Below are the code and all the weights of a small trained network. Each question names an input and a class and asks about switching units off, where a switched-off unit gives its printed mean instead of its output.

import numpy as np


def w(rows, s, z=0):
    codes = np.array(rows[::2]) - 128.0
    scale = np.full(codes.shape[1], s)
    scale[-1] = z or s
    return codes * scale


def norm(h):
    return h / np.sqrt((h * h).mean(-1, keepdims=True) + 1e-5)


def f(y):
    return y / 2 * (1 + np.tanh(0.7978845608 * (y + 0.044715 * y**3)))


def log_softmax(a):
    a = a - a.max(-1, keepdims=True)
    return a - np.log(np.exp(a).sum(-1, keepdims=True))


def net(x, mask):
    res = np.array(x, float).reshape(1, 3) / 4 @ E
    u = 0
    for l in range(4):
        y = f(norm(res) @ A[l][:, :-1].T + A[l][:, -1])
        res = res + np.where(mask[u : u + 8], y, B[l][:, -1]) @ B[l][:, :-1]
        u += 8
    return log_softmax(norm(res)[-1] @ U[:, :-1].T + U[:, -1])


A, B = {}, {}
E = w([
[124,112,237,94],'x0',
[60,192,133,142],'x1',
[112,144,106,2],'x2',
],0.00096)
A[0] = w([
[159,121,154,203,9],'L0N0',
[127,166,39,147,162],'L0N1',
[23,188,134,151,83],'L0N2',
[142,138,121,66,135],'L0N3',
[147,101,119,71,18],'L0N4',
[163,129,167,210,122],'L0N5',
[108,117,126,129,139],'L0N6',
[203,2,114,114,2],'L0N7',
],0.0042,0.00061)
B[0] = w([
[45,150,118,151,182],'L0N0',
[176,50,109,125,228],'L0N1',
[225,201,119,151,247],'L0N2',
[70,126,77,123,186],'L0N3',
[91,159,103,107,141],'L0N4',
[51,135,87,150,249],'L0N5',
[141,128,127,128,133],'L0N6',
[165,254,140,175,254],'L0N7',
],0.0031,0.00077)
A[1] = w([
[182,129,111,11,100],'L1N0',
[126,127,114,149,193],'L1N1',
[133,125,131,118,109],'L1N2',
[75,122,111,93,165],'L1N3',
[64,143,251,104,84],'L1N4',
[139,61,102,140,103],'L1N5',
[132,117,148,103,47],'L1N6',
[61,123,248,99,1],'L1N7',
],0.0034,0.001)
B[1] = w([
[82,127,174,252,254],'L1N0',
[134,110,164,89,180],'L1N1',
[130,129,123,157,114],'L1N2',
[105,120,137,151,146],'L1N3',
[179,84,33,120,214],'L1N4',
[147,93,133,93,98],'L1N5',
[124,145,96,166,78],'L1N6',
[180,97,18,133,152],'L1N7',
],0.0032,0.00084)
A[2] = w([
[105,123,172,96,90],'L2N0',
[4,128,124,89,138],'L2N1',
[173,164,136,112,7],'L2N2',
[118,136,128,141,184],'L2N3',
[138,76,110,127,105],'L2N4',
[124,148,114,144,171],'L2N5',
[144,179,110,147,178],'L2N6',
[148,180,107,136,130],'L2N7',
],0.0039,0.0015)
B[2] = w([
[135,143,93,251,66],'L2N0',
[112,90,168,194,179],'L2N1',
[137,211,138,221,67],'L2N2',
[131,95,166,70,199],'L2N3',
[159,118,91,113,116],'L2N4',
[136,102,167,80,207],'L2N5',
[140,114,198,53,255],'L2N6',
[142,138,164,95,195],'L2N7',
],0.0025,0.00098)
A[3] = w([
[131,254,143,127,8],'L3N0',
[132,92,136,97,155],'L3N1',
[164,206,131,136,98],'L3N2',
[53,119,152,115,145],'L3N3',
[130,113,106,125,62],'L3N4',
[88,138,130,132,149],'L3N5',
[128,143,128,116,149],'L3N6',
[137,126,146,204,204],'L3N7',
],0.0045,0.0014)
B[3] = w([
[252,90,151,47,192],'L3N0',
[110,218,86,153,213],'L3N1',
[148,84,192,86,165],'L3N2',
[99,127,140,193,237],'L3N3',
[154,125,119,128,71],'L3N4',
[124,68,153,161,157],'L3N5',
[128,135,134,154,148],'L3N6',
[76,148,160,89,254],'L3N7',
],0.0029,0.00074)
U = w([
[38,117,165,190,245],'0',
[196,152,209,67,146],'1',
[149,120,2,113,1],'2',
],0.0087,0.00079)

Each question gives the input, the list of numbers given to net, and the class t.
The units are the neurons (one row each of A and B). Each row of codes is followed by its name. A weight is (code - 128) times the scale printed after its matrix; where a second scale follows, it is the last column's (A, B and U).
mask holds one flag per neuron, layer by layer. A switched-off neuron (its flag False) gives its mean, the last column of its row in B, instead of its output. The means were averaged over made-up inputs and are rounded, as every weight is.
A unit's drop is (log p(t) with every unit on - log p(t) with that unit switched off) / (log p(t) with every unit on - log p(t) with every unit switched off).
The circuit of an input: a set's keep is (log p(t) with only the set's units on - log p(t) with every unit switched off) / (log p(t) with every unit on - log p(t) with every unit switched off). Starting from the 12 units with the biggest drops (on a tie, the unit counted first), units are removed one at a time, each time the one whose removal leaves the highest keep (on an exact tie, the one counted first), for as long as the keep stays at least 0.8.
circuit, biggest first: the units of the circuit, biggest drop first
unit that matters most: the unit with the biggest drop
k most important neurons: the k neurons with the biggest drops, biggest first
top k neurons in layer l: the k neurons of layer l with the biggest drops, biggest first
drop when u is switched off: that unit's drop, to one decimal
input [2,-1,1], class 2: circuit, biggest first => L0N2; L1N7
input [7,5,4], class 2: circuit, biggest first => L1N4; L1N7
input [-7,2,8], class 0: circuit, biggest first => L1N0; L1N4; L1N7; L2N1
input [5,-2,-3], class 2: unit that matters most => L1N4
input [6,-4,-3], class 2: 2 most important neurons => L1N4; L0N2
input [7,-5,-1], class 2: 3 most important neurons => L0N2; L1N4; L1N7
input [6,-5,-1], class 2: circuit, biggest first => L0N2; L1N4; L1N7
input [-5,2,5], class 0: 3 most important neurons => L1N0; L1N4; L1N7
input [0,-4,4], class 0: 2 most important neurons => L0N2; L1N0
input [-6,2,6], class 0: 4 most important neurons => L1N0; L1N4; L1N7; L2N1
input [-6,-4,7], class 0: 4 most important neurons => L0N2; L1N0; L1N4; L1N7
input [-5,6,5], class 1: top 3 neurons in layer 0 => L0N2; L0N5; L0N0
input [4,6,7], class 0: 3 most important neurons => L0N7; L1N0; L0N3
input [1,-2,3], class 0: unit that matters most => L0N2
input [6,-3,7], class 0: 2 most important neurons => L1N0; L0N3
input [-3,8,6], class 1: 3 most important neurons => L0N2; L3N0; L0N5
input [-3,4,3], class 1: 2 most important neurons => L0N2; L0N5
input [-6,0,6], class 0: top 3 neurons in layer 1 => L1N0; L1N4; L1N7
input [-7,7,6], class 1: drop when L0N5 is switched off => 1.9
input [-1,7,0], class 1: unit that matters most => L0N2
